In the rows, 128 means zero.
Rows, each with its class
[142 103 153 135 121 128 125 115 109 127 102 118 123 110 143 117 117  68
 125]
(38)
[144 106 139 136 120 130 117 130 151  98 115 138 110 128 149 133 139  58
 135]
(38)
[139  96 150 100 122 133 107 133 133 108  95 116 105 101 119 132 118 100
 141]
(38)
[142 128 113 116 105 109 133 122  88 109  83 131  89 116 137 161 111   4
 124]
(40)
[140 117 102 117 109 124 139 122 112 114 102 149 161 115 130 130  95  63
 138]
(40)
[126 125 124 141 119 131 130 120 119 132 103 123 138 113 134 150 119  38
 123]
(40)
[148 115 143 128 109 120 118 122  97 113 101 126 123 102 121 127 129   4
 113]
(40)
[126 119 151 134 128 139 136 130 126 128 118 128 122 128 128 115 125 119
  99]
(40)
[152 106 148 123 130 124 118 139 118 117  98 150 113 133 120 121 145  51
 110]
(40)
[138 113 121 119 120 140 121 105 101 120  91 128 132 106 111 132 127  58
 127]
(40)
[117 131 120 117 109 121 134 127 114 132  90 142 136 131 118 136 110  73
 139]
(40)
[115 130 119 162 125 143 134  80 124 109 106 133 119 113 116 139 122   5
 132]
(40)
[128 126 143 124 129 166 125 130  62 122 104 133 118 120 127 138 129  52
 145]
(40)
[129 123 122 115 129 115 134 108  89 104  90 133 112 109 102 137 115   4
 137]
(40)
[140 109 119 127 119 116 130 118 115 116  93 138  87 119 102 141 127   4
 116]
(40)
[161  59 135 133 134 114 121 114 109 117  83 141  89 118 123 122 138  26
 124]
(40)
[148 127 129 121 123 129 128 126 117 132 108 134 114  87 101 134 127  94
 125]
(40)
[153 131  90  80 106 118 130 154 126 111  96 143 124 111 118 116 120  71
 140]
(38)
[151 111 134 112 128 121 119 111 100 110  84 144  97 127 107 128 123  12
 117]
(40)
[149 116 123 119 108 121 124 123 124 122 104 126 116 121 109 142  88  63
 131]
(40)
[127 151 146 139 128 137 134 127 145 147 146 110 134 147  93 125 100 133
  93]
(40)
[120 120 109 108 132 119 123 128 127 128 114 121 137 106 124 141 121  90
 137]
(38)
[135 121 145 129 132 139 132 122 110 125 108 119 112 139  77 106 132  84
  73]
(40)
[121 138 104 106 120 123 110 110 106 126 107 125 136 112  95 154 101  62
 149]
(40)
[136 110 131 140 123 120 130 119 117 121  93 135 122 125 138 141 128  57
 131]
(40)
[180 110  99 120 120 101 115 115 101 105  89 138 129 109 133 122 126  38
 124]
(40)
[142 139 148 143 116 140 112 118 121 131 109 129 116 135 110 119 136  79
 128]
(40)
[136 109 130 111 105 131 128 129 136 117 103 136 110 126 127 149 134 110
 130]
(40)
[139 142 124 126 112  98 122 121 111 109 118 126 123 129 109 124 115   6
 136]
(40)
[142 116 123 148 120 119 125 118 131 119 115 126 119 141 146 133 127  76
 138]
(38)
[135 123 128 110 126 116 121 120 103 124  96 130 111 125 107 125 128  33
 113]
(40)
[148  99 138 112 110 145 124 133 124 132 104 128  96 136 164 122 130  60
 125]
(38)
[135 124 140 108 136 130 108 125 117 110  97 131 142 123  86 124 118  59
 130]
(40)
[144 106 142 113 126 133 128 117 107 115 104 127 110 123 100 114 134  75
 122]
(40)
[142 116 126 107 127 143 163 134 122 116  89 138 115  95 116 148 102   4
 153]
(38)
[150 106 156 119 116  86 115 117 103 106  92 147 122 118 122 130 139   4
 106]
(40)
[139 115 115 114 114 133 135 117 113 117 109 138 124 120  92 132 116  68
 115]
(40)
[110 113 134 119 111 134 150 122 118 127  98 131 104 109 110 139 129  77
 114]
(40)
[139 111 107 102  99 129 134 122 107 111  93 148 104 108 104 129 115  67
 140]
(40)
[142 106 146 107 113 143 107 111 112 117  91 131 102 104 117 131 113  56
 121]
(40)
[159 135 122 125 130 131 125 124 137 124 128 122 125 102 131 145  92  94
 139]
(38)
[140 122 139 122 121 114 120 131 114 117 108 141 114 137 107  95 140  46
 118]
(40)
[126 143 160 138 123 146 143 116 115 119 118 116 123  84  97 149 118  40
 142]
(40)
[143 131  78 123 118 117 133 121 105 107  85 124 148  74 120 208  84  13
 185]
(36)
[133 111 108 129 115 153 113 120 130 128  89 127 130  90 123 153 121  35
 157]
(38)
[134 121 110 121 124 143 126 116 119 115   4 133 131  92 130 160 110  20
 148]
(36)
[141 114 118 119 120 121 123 126 111 110 105 137 132 123 115 196 141  60
 117]
(40)
[138 114 140 121 113  94 116 128 114 115 123 117 120 126 134  95 134  68
 111]
(38)
[136 122 133  92 116 135 121 130 124 119  95 134 118 104  85 141 103  43
 142]
(40)
[125 126 132 124 113 148 131 122 116 114 115 122 127 117 127 148 116  19
 139]
(40)
[141 127 141 130 109 124 119 113  95 120 109 147 117 129 122 123 136  54
 119]
(40)
[136 120 134 117 127 125 109 113 102 121 101 133 115 111 104 156 127  46
 132]
(40)
[137 116 150 120  99 133 123 137 119 118 111 140  99 142 100 124 130  85
 111]
(40)
[134 106 119 120 134 130 124 114 112 126  96 125 116  87 117 127 129  59
 103]
(38)
[130 131 141 129 124 122 129 110 118 119 105 164 138 125 101 130 115  49
 128]
(40)
[134 122 127 128 119 150 136 117 109 119 120  90 118 115 106 122 108  15
 131]
(40)
[125 111 131 127 111 123 129 118 120 103 126 142 137 122 135 136 128  92
 116]
(36)

Rows, each with its class
[128 109 126 132 121 128 132 132 119 127 129 139 129 130 129 131 114 112
 108]
<32>
[115 109 198 174 178 144  99  74 151 131 121  70 125 157 127 121 153 119
  43]
<14>
[131 123 131 120 130 130 134 123 137 118 100 134 140 132 115 133 130 123
  87]
<29>
[134 129 140 153 128 142 124 124 136 127 137 135 135 118 130 124 122 126
 104]
<14>
[150 134 107 142 122 127 126 157 113 126 105 135 123 125 133 133 106 133
 119]
<7>
[121 135 123 134 136 132 128 120 126 122 140 120 127 130 124 118 134 119
 136]
<19>
[119 124 104 133 134 129 133 143 115 130 144 106 121 141 147 126 109 128
 161]
<14>
[123 126 107 110 116 124 137 150 122 135 109 146 116 126 136 143 107 129
 138]
<14>
[134 128 117 122 127 126 127 141 123 128 125 137 124 128 132 133 117 130
 121]
<7>
[130 129 120 124 130 125 119 129 130 140 124 122 123 132 129 148 114 129
 126]
<6>
[129 113 118 132 122 126 113 113 127 129 118 130 129 137 129 129 115 139
 109]
<6>
[109 111 130 128 134 134 149 134 121 117 109 154 112 126 117 133 101 125
  56]
<29>
[123 130 132 149 145 126 133 126 145 116 131 114 130 126 132 127 122 131
  98]
<29>
[111 110 128 105 121 128 132 117 123 133 105 137 113 131 121 138 134 125
  83]
<14>
[116 118 111  92 130 128 143 143 122 134 103 163  90 125 118 158 103 130
  82]
<14>
[123 142 135 136 126 125 131 145 130 137 111 124 133 126 138 138 121 135
 132]
<14>
[117 121 154 136 127 125 130 119 141 130 100 126 127 124 126 119 148 130
  71]
<29>

Rows with their classes
[130 136 127 125 131 131 122 124 129 116 119 108 103 127 148 140 134 131
 119]
(83)
[131 131 135 130 122 127 123 126 130 113 123 126 109 129 139 134 131 133
 123]
(83)
[132 127 124 123 130 119 139 123 133 117 130 129 136 113 133 129 136 134
 129]
(83)
[134 140 124 129 122 128 122 120 131 138 118  99 111 124 147 152 134 129
 107]
(80)
[134 142 130 108 132 122 118 123 132  95 106 100 110 125 139 158 132 155
 118]
(83)
[128 131 136 127 120 127 120 127 133 100 112 132  94 141 138 142 125 137
 126]
(80)
[125 140 124 117 121 121 127 129 127 125 114 102 101 133 145 136 135 147
 125]
(80)
[134 135 128 116 134 126 117 135 129 106 122 116 113 116 139 128 138 149
 122]
(83)
[118 137 138 140 127 131 122 129 139 123 115 125 124 133 134 139 128 133
 123]
(80)
[126 131 134 146 133 137 119 127 127 116 125 113 114 123 137 143 134 122
 129]
(80)
[119 136 137 140 124 124 113 128 129 106 101 113 106 136 148 138 137 140
 140]
(80)
[136 134 130 119 121 131 124 122 123 115 125 102  92 119 141 147 132 131
 106]
(83)
[130 131 134 151 129 127 112 129 126 121 123  97 128 134 128 148 143 138
 130]
(80)
[129 128 126 126 120 124 131 130 127 122 137 113 114 124 127 136 134 134
 121]
(80)
[122 134 134 137 127 131 118 124 128 127 110 112 114 125 139 148 132 126
 121]
(83)
[131 140 138  99 127 134 124 124 131  96 112  98  77 102 163 127 125 136
 114]
(83)
[126 128 130 132 125 125 140 125 132 127 112 149 120 139 134 148 122 123
 128]
(83)
[128 133 137 125 120 126 120 124 126 115 120 115 107 123 136 151 136 140
 109]
(83)
[129 124 139 138 122 119 136 126 127 117 121 134 141 133 119 156 133 139
 121]
(80)
[130 136 131 126 135 133 123 122 129  98 120  93 110 103 151 135 140 141
 126]
(83)
[130 132 128 121 126 118 120 123 131 121 114 104 126 114 133 139 131 136
 119]
(80)
[136 133 126 129 128 132 128 128 126 118 139 116 117 119 136 134 135 137
 115]
(83)
[135 132 128 126 135 133 129 130 126 109 130 109 112 126 134 142 137 145
 121]
(80)
[126 131 135 131 118 120 130 127 129 114 119 119 105 132 136 140 133 145
 128]
(80)
[128 136 128 126 124 129 124 128 125 120 126 100 102 120 137 142 127 140
 119]
(83)
[129 138 129 131 133 131 115 125 129 125 113 122 126 133 137 149 134 133
 115]
(80)
[133 133 132 129 129 119 119 123 130 114 110 113 129 127 132 148 136 141
 122]
(83)
[127 142 119 117 130 124 123 128 130 117 112 119 121 133 136 145 134 144
 119]
(80)
[132 133 137 130 128 130 125 126 129 118 119 135 126 125 131 138 128 141
 115]
(80)
[129 144 136 123 133 128 115 126 126 102 118  90 111  98 150 140 136 146
 115]
(83)
[124 135 138 126 130 132 123 130 128 107 118 112 115 127 129 142 127 135
 125]
(80)
[137 133 131 108 130 134 107 126 128  95 120 111  83 130 142 134 132 134
 120]
(83)
[123 145 132 122 136 132 111 131 118 104 111  91 111 132 128 154 132 133
 117]
(80)
[131 137 129 136 139 128 126 117 130 123 122 115 137 110 145 134 139 149
 122]
(80)
[131 134 134 124 129 129 117 130 129 110 116 115 102 132 136 141 126 137
 125]
(80)
[127 136 131 125 130 124 119 126 129 119 121 115 133 113 129 139 132 141
 114]
(80)
[126 135 120 108 127 118 129 124 131 125 116 127 133 120 125 143 130 141
 111]
(80)
[131 133 125 117 113 130 124 125 129 119 122 106 115 117 128 157 135 120
 106]
(80)
[123 136 142 128 130 137 125 129 123 106 113 117 105 118 144 138 132 141
 123]
(80)
[129 138 117 103 129 123 126 132 128 116 125  75 101 130 132 145 132 140
 125]
(80)
[131 127 133 134 121 132 131 126 131 105 124 119  93 127 146 140 134 125
 127]
(83)
[126 134 129 137 128 131 120 130 132 124 117 113 112 142 135 139 127 132
 130]
(80)
[130 139 122 106 139 129 128 123 128 104 127 110 127  98 142 124 130 143
 125]
(83)

Rows with their classes
[109 140 125 125 128 132 131 119 137 133 125 122 127 122 140 132 126 131
 126]
gev
[167  90 126 131 130 116 140 135 135 121 133 134 124 138 119 131 126 135
 101]
gev
[144  99 131 125 127 123 129 129 140 122 134 127 127 136 126 127 129 128
 107]
renik
[171  87 131 125 131 122 144 116 148 131 135 130 116 139 124 135 129 140
  90]
Lev
[109 131 128 126 126 131 137 115 124 133 133 124 128 126 143 129 130 130
 119]
Lev
[122 122 129 130 134 126 130 132 128 127 125 128 133 125 128 128 126 126
 127]
gev
[162  86 130 130 129 117 130 135 136 115 134 130 129 133 119 133 125 128
  95]
Lev
[142 105 129 127 129 120 130 124 131 126 143 127 125 136 126 130 126 128
 109]
gev
[186  62 133 127 129 119 136 130 133 120 135 136 128 149 115 133 128 135
  88]
Lev
[134  92 130 124 125 117 131 129 135 121 133 124 132 131 131 136 126 127
  98]
gev
[118 119 131 124 125 125 135 112 143 127 133 123 130 122 144 130 129 129
 126]
renik
[171  46 133 133 125  97 149 118 144 103 143 136 127 163 114 143 127 135
  75]
vofat
[113 154 124 132 128 131 130 127 127 127 124 126 126 119 131 134 121 129
 134]
gev
[147 150 118 127 130 122 138 122 139 128 129 128 111 125 133 130 131 141
 120]
vofat
[116 118 130 138 128 121 114 131 152 110 124 117 127 115 129 127 145 122
 123]
vofat
[119 122 132 128 116 131 120 134 135 119 126 125 135 127 128 126 126 121
 125]
Lev
[ 57 181 131 125 124 132 129 107 137 137 127 120 118 107 155 131 127 124
 149]
vofat
[ 82 165 120 121 128 138 132 123 128 129 122 121 131 112 144 124 128 125
 141]
Lev
[116 121 136 125 130 124 132 122 134 122 124 127 130 123 125 126 127 120
 123]
Lev
[162  93 131 133 126 111 129 138 127 124 129 134 127 134 111 125 129 129
 124]
Lev
[103 171 117 124 132 126 128 124 149 118 124 116 122 102 144 128 128 129
 134]
vofat
[136 104 132 128 117 120 136 123 134 128 131 130 127 140 128 133 125 129
 109]
Lev
[115 113 131 123 124 128 130 124 134 127 123 123 138 125 135 129 130 128
 124]
gev
[195  89 125 131 130 117 135 133 129 117 135 138 121 144 108 133 132 137
 101]
Lev
[114 120 128 124 129 125 136 117 133 127 129 124 128 131 134 130 127 133
 119]
gev
[121 116 121 129 126 124 137 123 135 123 133 130 130 126 129 125 129 126
 111]
Lev
[126 121 130 126 129 125 131 119 135 120 131 128 129 126 135 137 124 129
 124]
gev
[ 89 136 127 124 126 118 132 112 138 123 129 123 141 127 144 126 126 124
 134]
vofat
[192  97 135 134 136  97 139 133 141 131 138 139 113 147 110 132 131 139
 101]
vofat
[ 80  79 141 120 126 126 118 119 150 126 132 110 141 112 151 133 128 114
 106]
vofat
[143  96 140 129 127 127 123 153 133 119 134 128 127 129 114 127 126 117
 115]
vofat
[119 123 123 130 131 129 128 128 138 124 127 124 131 114 130 129 130 129
 119]
renik
[184  46 128 133 135  96 152 127 154 121 146 133 110 161 110 153 128 132
  46]
vofat
[123 121 120 125 129 125 135 124 140 121 128 119 134 117 138 126 126 125
 116]
gev
[176  88 137 128 130 122 131 135 127 125 136 138 122 141 112 131 134 133
 106]
Lev
[125  89 142 132 128 116 117 146 138 120 131 124 133 130 115 129 135 120
 112]
vofat
[145 119 124 129 127 120 135 130 143 122 129 131 126 130 124 130 128 130
 112]
Lev
[110 151 126 127 130 128 124 145 153 119 125 120 119 105 119 119 139 124
 137]
vofat
[ 78 146 130 129 126 131 116 134 123 119 124 116 145 112 139 124 125 113
 141]
vofat
[134 111 130 128 126 127 131 132 128 123 129 129 137 133 120 129 123 125
 121]
renik

Rows with their classes
[126 122 132 151 125 143 128 127 125 152 121 128 126 132 130 133 130 125
 143]
Loz
[134 123 122 127 125 132 130 116 119 126 131 130 137 134 141 127 125 129
 126]
luz
[126 125 124 127 129 130 127 129 118 140 123 124 130 128 133 136 137 119
 145]
Loz
[134 130 121 129 121 132 124 139 111 125 134 125 140 135 139 124 133 107
 138]
luz
[136 121 121 125 135 130 135 119 129 124 126 126 146 130 126 123 121 135
 109]
luz
[132 130 123 124 123 135 125 138 109 124 130 132 141 136 141 129 130 120
 139]
luz
[131 129 125 126 115 134 127 134 117 123 128 127 136 132 140 124 136 127
 132]
luz
